Here is a tiny trained network, its code and every weight. The questions are about switching its units off for an input and a target symbol, where a switched-off unit gives its printed mean instead of its output.

import numpy as np


def w(rows, s, z=0):
    codes = np.array(rows[::2]) - 128.0
    scale = np.full(codes.shape[1], s)
    scale[-1] = z or s
    return codes * scale


def f(y):
    return np.maximum(y, 0)


def softmax(a):
    e = np.exp(a - a.max(-1, keepdims=True))
    return e / e.sum(-1, keepdims=True)


def log_softmax(a):
    a = a - a.max(-1, keepdims=True)
    return a - np.log(np.exp(a).sum(-1, keepdims=True))


def net(x, mask):
    ids = ['ΔΛΞΠΨΩβγεζηθμστφ'.index(c) for c in x.split()]
    T = len(ids)
    res = E[ids] + P[:T]
    r = res
    for j in range(3):
        rows = slice(2 * j, 2 * j + 2)
        q, k, v = (r @ M[0][rows].T for M in (Q, K, V))
        z = softmax(np.where(np.tri(T) > 0, q @ k.T / 2**0.5, -1e9)) @ v
        o = O[0][rows]
        res = res + np.where(mask[j], z, o[:, -1]) @ o[:, :-1]
    y = f(res @ A[0][:, :-1].T + A[0][:, -1])
    res = res + np.where(mask[3:19], y, B[0][:, -1]) @ B[0][:, :-1]
    return log_softmax(res[-1] @ U[:, :-1].T + U[:, -1])


Q, K, V, O, A, B = {}, {}, {}, {}, {}, {}
E = w([
[93,137,159],'Δ',
[192,123,100],'Λ',
[118,126,166],'Ξ',
[9,160,128],'Π',
[242,94,160],'Ψ',
[145,121,178],'Ω',
[16,156,135],'β',
[65,182,7],'γ',
[183,124,94],'ε',
[131,120,186],'ζ',
[128,120,183],'η',
[101,165,31],'θ',
[134,156,54],'μ',
[87,71,208],'σ',
[74,43,89],'τ',
[137,153,59],'φ',
],0.018)
P = w([
[221,141,97],'0',
[180,129,111],'1',
[192,94,134],'2',
[124,108,112],'3',
[139,86,113],'4',
[176,53,125],'5',
[138,65,103],'6',
[166,37,99],'7',
[111,58,74],'8',
[174,3,95],'9',
[103,48,39],'10',
[49,71,21],'11',
[143,3,50],'12',
],0.0039)
Q[0] = w([
[199,74,127],'h1',
[136,148,38],'h1',
[153,41,8],'h2',
[104,116,149],'h2',
[178,170,67],'h3',
[124,150,154],'h3',
],0.013)
K[0] = w([
[159,178,152],'h1',
[152,96,5],'h1',
[172,245,146],'h2',
[178,152,89],'h2',
[140,228,152],'h3',
[120,60,144],'h3',
],0.015)
V[0] = w([
[222,126,112],'h1',
[173,182,128],'h1',
[76,96,165],'h2',
[112,10,69],'h2',
[197,101,126],'h3',
[130,1,18],'h3',
],0.012)
O[0] = w([
[92,76,69,111],'h1',
[28,129,60,106],'h1',
[143,3,93,105],'h2',
[90,91,63,181],'h2',
[171,107,164,109],'h3',
[79,74,62,254],'h3',
],0.0048,0.011)
A[0] = w([
[74,134,202,194],'n1',
[150,105,142,177],'n2',
[65,132,54,178],'n3',
[177,119,122,122],'n4',
[180,213,107,93],'n5',
[161,110,76,70],'n6',
[49,83,132,254],'n7',
[122,195,95,171],'n8',
[230,250,104,140],'n9',
[74,116,209,128],'n10',
[171,95,123,137],'n11',
[91,196,150,238],'n12',
[160,106,76,186],'n13',
[80,64,144,152],'n14',
[172,205,108,91],'n15',
[139,44,163,141],'n16',
],0.012,0.0046)
B[0] = w([
[173,166,212,147],'n1',
[72,115,108,142],'n2',
[173,98,124,252],'n3',
[171,96,89,136],'n4',
[101,46,255,140],'n5',
[194,155,125,160],'n6',
[119,198,112,231],'n7',
[151,116,164,166],'n8',
[82,15,187,147],'n9',
[136,135,207,144],'n10',
[112,140,89,145],'n11',
[202,115,65,157],'n12',
[128,95,116,191],'n13',
[77,133,134,188],'n14',
[105,91,163,139],'n15',
[94,153,152,170],'n16',
],0.0099,0.015)
U = w([
[149,86,149,34],'Δ',
[247,133,47,137],'Λ',
[147,91,144,42],'Ξ',
[169,147,122,65],'Π',
[143,95,126,1],'Ψ',
[209,4,134,186],'Ω',
[173,160,128,129],'β',
[152,159,122,145],'γ',
[153,157,122,119],'ε',
[141,97,160,129],'ζ',
[144,108,157,130],'η',
[151,159,134,177],'θ',
[147,131,128,92],'μ',
[104,108,187,145],'σ',
[37,106,81,145],'τ',
[119,118,128,123],'φ',
],0.011,0.0061)

Each question gives the input, a string of symbols that net reads in full, and the target symbol t.
The units are the heads (2 rows each of Q, K, V and O) and the neurons (one row each of A and B). Each row of codes is followed by its name. A weight is (code - 128) times the scale printed after its matrix; where a second scale follows, it is the last column's (O, A, B and U).
mask holds one flag per unit, heads first, then neurons. A switched-off unit (its flag False) gives its mean, the last column of its rows in O or B, instead of its output. The means were averaged over made-up inputs and are rounded, as every weight is.
A unit's drop is (log p(t) with every unit on - log p(t) with that unit switched off) / (log p(t) with every unit on - log p(t) with every unit switched off).
The circuit of an input: a set's keep is (log p(t) with only the set's units on - log p(t) with every unit switched off) / (log p(t) with every unit on - log p(t) with every unit switched off). Starting from the 12 units with the biggest drops (on a tie, the unit counted first), units are removed one at a time, each time the one whose removal leaves the highest keep (on an exact tie, the one counted first), for as long as the keep stays at least 0.8.
units of the circuit, in order: the units of the circuit, biggest drop first
most important unit: the unit with the biggest drop
k most important neurons: the k neurons with the biggest drops, biggest first
heads that matter: for each layer, one digit per head in row order, 1 if its drop is at least 0.15 and else 0, layers parted by /
drop of u: that unit's drop, to one decimal
input ζ β Ψ ε θ Ξ τ Δ γ τ Ω, target τ: most important unit : h2
input γ β Λ, target Ω: heads that matter : 001
input ε τ μ Ξ φ τ τ τ, target τ: units of the circuit, in order : [n14, h3, n7]
input Π Ω β ε Π σ Δ σ θ β Ξ φ, target Ω: 2 most important neurons : [n7, n9]
input σ γ θ Π τ τ β γ Π τ Ξ, target τ: heads that matter : 011
input τ γ ε, target Ω: heads that matter : 010
input σ Δ θ, target Ω: heads that matter : 001
input τ τ Λ γ, target Ω: heads that matter : 110
input τ τ τ τ Λ η Δ Ψ τ τ Λ Δ, target τ: units of the circuit, in order : [h2, h3, n14]
input ε φ τ ζ τ Ξ γ β Δ μ, target Ω: heads that matter : 011
input μ τ Ψ Ξ, target τ: heads that matter : 010
input τ σ σ τ μ, target Ω: drop of n1 : 0.0
input θ θ Π τ ε β τ ζ, target τ: drop of h3 : 0.2
input Ξ τ Ω Ω τ, target τ: drop of n1 : 0.1
input Δ η Ψ ε, target Ω: most important unit : h3
